Below are the code and all the weights of a small trained network. Each question names an input and a class and asks about switching units off, where a switched-off unit gives its printed mean instead of its output.

import numpy as np


def w(rows, s, z=0):
    codes = np.array(rows[::2]) - 128.0
    scale = np.full(codes.shape[1], s)
    scale[-1] = z or s
    return codes * scale


def f(y):
    return y / 2 * (1 + np.tanh(0.7978845608 * (y + 0.044715 * y**3)))


def log_softmax(a):
    a = a - a.max(-1, keepdims=True)
    return a - np.log(np.exp(a).sum(-1, keepdims=True))


def net(x, mask):
    res = np.array(x, float).reshape(1, 7) / 4 @ E
    y = f(res @ A[0][:, :-1].T + A[0][:, -1])
    res = res + np.where(mask, y, B[0][:, -1]) @ B[0][:, :-1]
    return log_softmax(res[-1] @ U[:, :-1].T + U[:, -1])


A, B = {}, {}
E = w([
[184,204,119,136,150,132],'x0',
[181,170,193,179,77,160],'x1',
[100,83,122,91,128,204],'x2',
[176,134,166,151,115,187],'x3',
[109,151,97,254,67,29],'x4',
[112,212,148,72,131,141],'x5',
[102,132,104,161,192,165],'x6',
],0.0069)
A[0] = w([
[147,134,168,121,151,122,140],'N1',
[66,32,166,97,109,175,224],'N2',
[143,243,172,80,103,115,79],'N3',
[140,173,118,84,156,88,129],'N4',
[2,93,202,110,196,142,227],'N5',
[147,226,161,26,173,77,226],'N6',
[205,78,229,104,70,187,156],'N7',
[76,110,133,206,252,124,204],'N8',
[141,44,221,151,172,134,140],'N9',
[74,132,178,70,106,195,10],'N10',
[67,75,222,91,80,148,18],'N11',
[100,136,116,52,118,183,160],'N12',
[82,169,150,73,128,170,167],'N13',
[168,180,99,192,109,120,100],'N14',
[187,131,169,198,95,137,201],'N15',
[50,86,171,138,109,95,43],'N16',
[169,174,102,71,145,15,85],'N17',
[193,84,195,81,56,57,245],'N18',
[85,36,51,213,110,216,249],'N19',
],0.0078,0.002)
B[0] = w([
[57,143,189,106,92,217,136],'N1',
[148,127,186,80,160,68,242],'N2',
[117,94,118,102,162,143,186],'N3',
[88,255,96,118,159,194,155],'N4',
[200,109,185,70,165,156,230],'N5',
[88,147,152,223,165,237,232],'N6',
[181,157,172,152,59,104,222],'N7',
[167,146,194,79,158,105,202],'N8',
[150,86,146,146,49,108,174],'N9',
[147,151,63,207,141,45,175],'N10',
[96,144,145,167,125,139,161],'N11',
[169,112,164,97,180,71,201],'N12',
[110,102,193,172,171,116,184],'N13',
[204,138,110,163,120,90,183],'N14',
[190,145,152,76,47,78,206],'N15',
[117,105,69,106,103,126,150],'N16',
[54,182,139,240,137,72,184],'N17',
[81,155,141,180,34,111,202],'N18',
[216,154,152,35,123,71,253],'N19',
],0.0065,0.0049)
U = w([
[96,85,191,134,49,111,94],'0',
[137,118,150,127,102,103,249],'1',
[49,162,104,153,144,153,217],'2',
[130,116,139,141,140,117,19],'3',
[138,165,81,177,157,11,117],'4',
[156,146,127,147,106,194,152],'5',
[69,162,59,138,79,143,25],'6',
[116,74,129,61,154,90,190],'7',
],0.012,0.002)

Each question gives the input, the list of numbers given to net, and the class t.
The units are the neurons (one row each of A and B). Each row of codes is followed by its name. A weight is (code - 128) times the scale printed after its matrix; where a second scale follows, it is the last column's (A, B and U).
mask holds one flag per neuron, in row order. A switched-off neuron (its flag False) gives its mean, the last column of its row in B, instead of its output. The means were averaged over made-up inputs and are rounded, as every weight is.
A unit's drop is (log p(t) with every unit on - log p(t) with that unit switched off) / (log p(t) with every unit on - log p(t) with every unit switched off).
The circuit of an input: a set's keep is (log p(t) with only the set's units on - log p(t) with every unit switched off) / (log p(t) with every unit on - log p(t) with every unit switched off). Starting from the 12 units with the biggest drops (on a tie, the unit counted first), units are removed one at a time, each time the one whose removal leaves the highest keep (on an exact tie, the one counted first), for as long as the keep stays at least 0.8.
circuit, biggest first: the units of the circuit, biggest drop first
most important unit: the unit with the biggest drop
k most important neurons: the k neurons with the biggest drops, biggest first
drop of u: that unit's drop, to one decimal
input [8,5,-6,-6,-4,-2,0], class 2: most important unit => N6
input [1,-3,0,-2,-6,8,2], class 2: circuit, biggest first => (N6 N19)
input [-3,6,-7,3,-8,0,-1], class 0: circuit, biggest first => (N7 N18 N9)
input [5,-8,-6,-6,-7,1,3], class 2: circuit, biggest first => (N6 N4)
input [-7,4,8,8,-8,-7,4], class 1: circuit, biggest first => (N7 N10 N19)
input [-2,-2,8,-1,0,8,7], class 7: 2 most important neurons => (N5 N12)
input [0,4,-1,-7,-8,0,-2], class 2: 3 most important neurons => (N6 N19 N15)
input [-2,-4,0,4,6,-8,4], class 7: 2 most important neurons => (N19 N17)
input [-4,1,3,1,8,5,1], class 6: drop of N5 => 0.2
input [-2,-5,1,3,4,-1,4], class 7: drop of N14 => 0.0
input [6,-1,4,-4,1,-7,7], class 7: drop of N7 => 0.1
